Small tables with named rows and columns. After each table, cells are looked up by row and column.

bedoro
         vimiza  keb  siduvi  tegek  dotigin  zatono  nok
lavek       134    6      52    136      101     104   39
puvite       99   60     101    104       62     105  120
rup         183   38     164    107       49      57   72
soz         128   81     108    170      162      96  135
benogal     218   31     113    153       95     105   83
vilo        187   13     125    107       78      82   68

vimiza of benogal = 218
dotigin of lavek = 101
tegek of vilo = 107
tegek of benogal = 153
dotigin of rup = 49
vimiza of vilo = 187
nok of vilo = 68
keb of soz = 81
siduvi of puvite = 101
siduvi of benogal = 113
tegek of puvite = 104
nok of soz = 135
dotigin of soz = 162
dotigin of puvite = 62
zatono of lavek = 104
siduvi of rup = 164
zatono of soz = 96
zatono of vilo = 82

fivisul:
         zuvisa  vov
zar         242  132
mamikon     145  199
lod         164   59
duderof     151  137
bas         246  140
bulik       252  121
zofomi      210   76
kesi         16   44
vuneki      165   32

vov of bulik: 121
vov of lod: 59
zuvisa of lod: 164
vov of kesi: 44
zuvisa of kesi: 16
zuvisa of bas: 246
vov of duderof: 137
zuvisa of vuneki: 165
vov of mamikon: 199
zuvisa of mamikon: 145
vov of vuneki: 32
vov of zar: 132
zuvisa of duderof: 151
vov of bas: 140
zuvisa of zofomi: 210
vov of zofomi: 76
zuvisa of bulik: 252
zuvisa of zar: 242

lur:
|  | dum | tepif | lodak | fozugob | tuvopi | zuk |
|---|---|---|---|---|---|---|
| piz | 129 | 123 | 189 | 162 | 95 | 120 |
| losona | 176 | 139 | 232 | 181 | 49 | 145 |
| meb | 116 | 164 | 142 | 204 | 85 | 101 |
| kop | 107 | 155 | 147 | 165 | 97 | 93 |
| mam | 174 | 157 | 167 | 123 | 148 | 186 |
| nunogu | 149 | 104 | 194 | 193 | 52 | 55 |

What is the fozugob of losona in lur? 181
What is the tepif of meb in lur? 164
What is the dum of mam in lur? 174
What is the tepif of mam in lur? 157
What is the lodak of piz in lur? 189
What is the lodak of kop in lur? 147
What is the tuvopi of kop in lur? 97
What is the tepif of nunogu in lur? 104
What is the zuk of meb in lur? 101
What is the tepif of losona in lur? 139
What is the fozugob of nunogu in lur? 193
What is the zuk of losona in lur? 145
What is the lodak of mam in lur? 167
What is the fozugob of mam in lur? 123
What is the fozugob of meb in lur? 204
What is the zuk of kop in lur? 93
What is the tuvopi of losona in lur? 49
What is the zuk of nunogu in lur? 55
What is the fozugob of piz in lur? 162
What is the dum of kop in lur? 107
Row with the largest tepif: meb

Table zesabis
         duko  baf  gib  pezarep  tosisob  zuzo  bek
gotulir    86   13   67       49       77    31   42
kilugi     51   75   78       54       44    37   41
gabofut    46   77   52       66       35    46   71
zofafis    68   50   39       59       21    22   54

What is the zuzo of gabofut in zesabis?
46
What is the bek of gabofut in zesabis?
71
What is the gib of kilugi in zesabis?
78
What is the zuzo of zofafis in zesabis?
22
What is the zuzo of gotulir in zesabis?
31
What is the pezarep of zofafis in zesabis?
59
What is the gib of gotulir in zesabis?
67
What is the pezarep of kilugi in zesabis?
54
What is the bek of kilugi in zesabis?
41
What is the pezarep of gotulir in zesabis?
49
What is the bek of zofafis in zesabis?
54
What is the baf of kilugi in zesabis?
75
What is the tosisob of gabofut in zesabis?
35
What is the pezarep of gabofut in zesabis?
66
What is the duko of gabofut in zesabis?
46

lozod
         rodire  rup
mig         481  295
petubog     523  314
bato        443  823
tav         192  864
tum         292  177
vob         531  640
mez         364  532

tav, rup => 864
mez, rodire => 364
bato, rup => 823
vob, rup => 640
tum, rup => 177
bato, rodire => 443
tav, rodire => 192
tum, rodire => 292
mig, rup => 295
vob, rodire => 531
petubog, rup => 314
mig, rodire => 481
mez, rup => 532
Row with the largest rodire: vob

baso:
	vogoto	piragaf
zum	0.290	0.297
robut	0.484	0.151
masulon	0.215	0.376
taru	0.704	0.647
gos	0.094	0.135
mulonaf	0.606	0.366
tud	0.578	0.395
rin	0.636	0.348
rel	0.799	0.708
pid	0.707	0.597
rutele	0.168	0.479

pid, vogoto => 0.707
taru, vogoto => 0.704
robut, vogoto => 0.484
masulon, piragaf => 0.376
mulonaf, piragaf => 0.366
rin, piragaf => 0.348
gos, piragaf => 0.135
gos, vogoto => 0.094
rel, vogoto => 0.799
pid, piragaf => 0.597
tud, vogoto => 0.578
tud, piragaf => 0.395
taru, piragaf => 0.647
rel, piragaf => 0.708
rutele, piragaf => 0.479
rutele, vogoto => 0.168

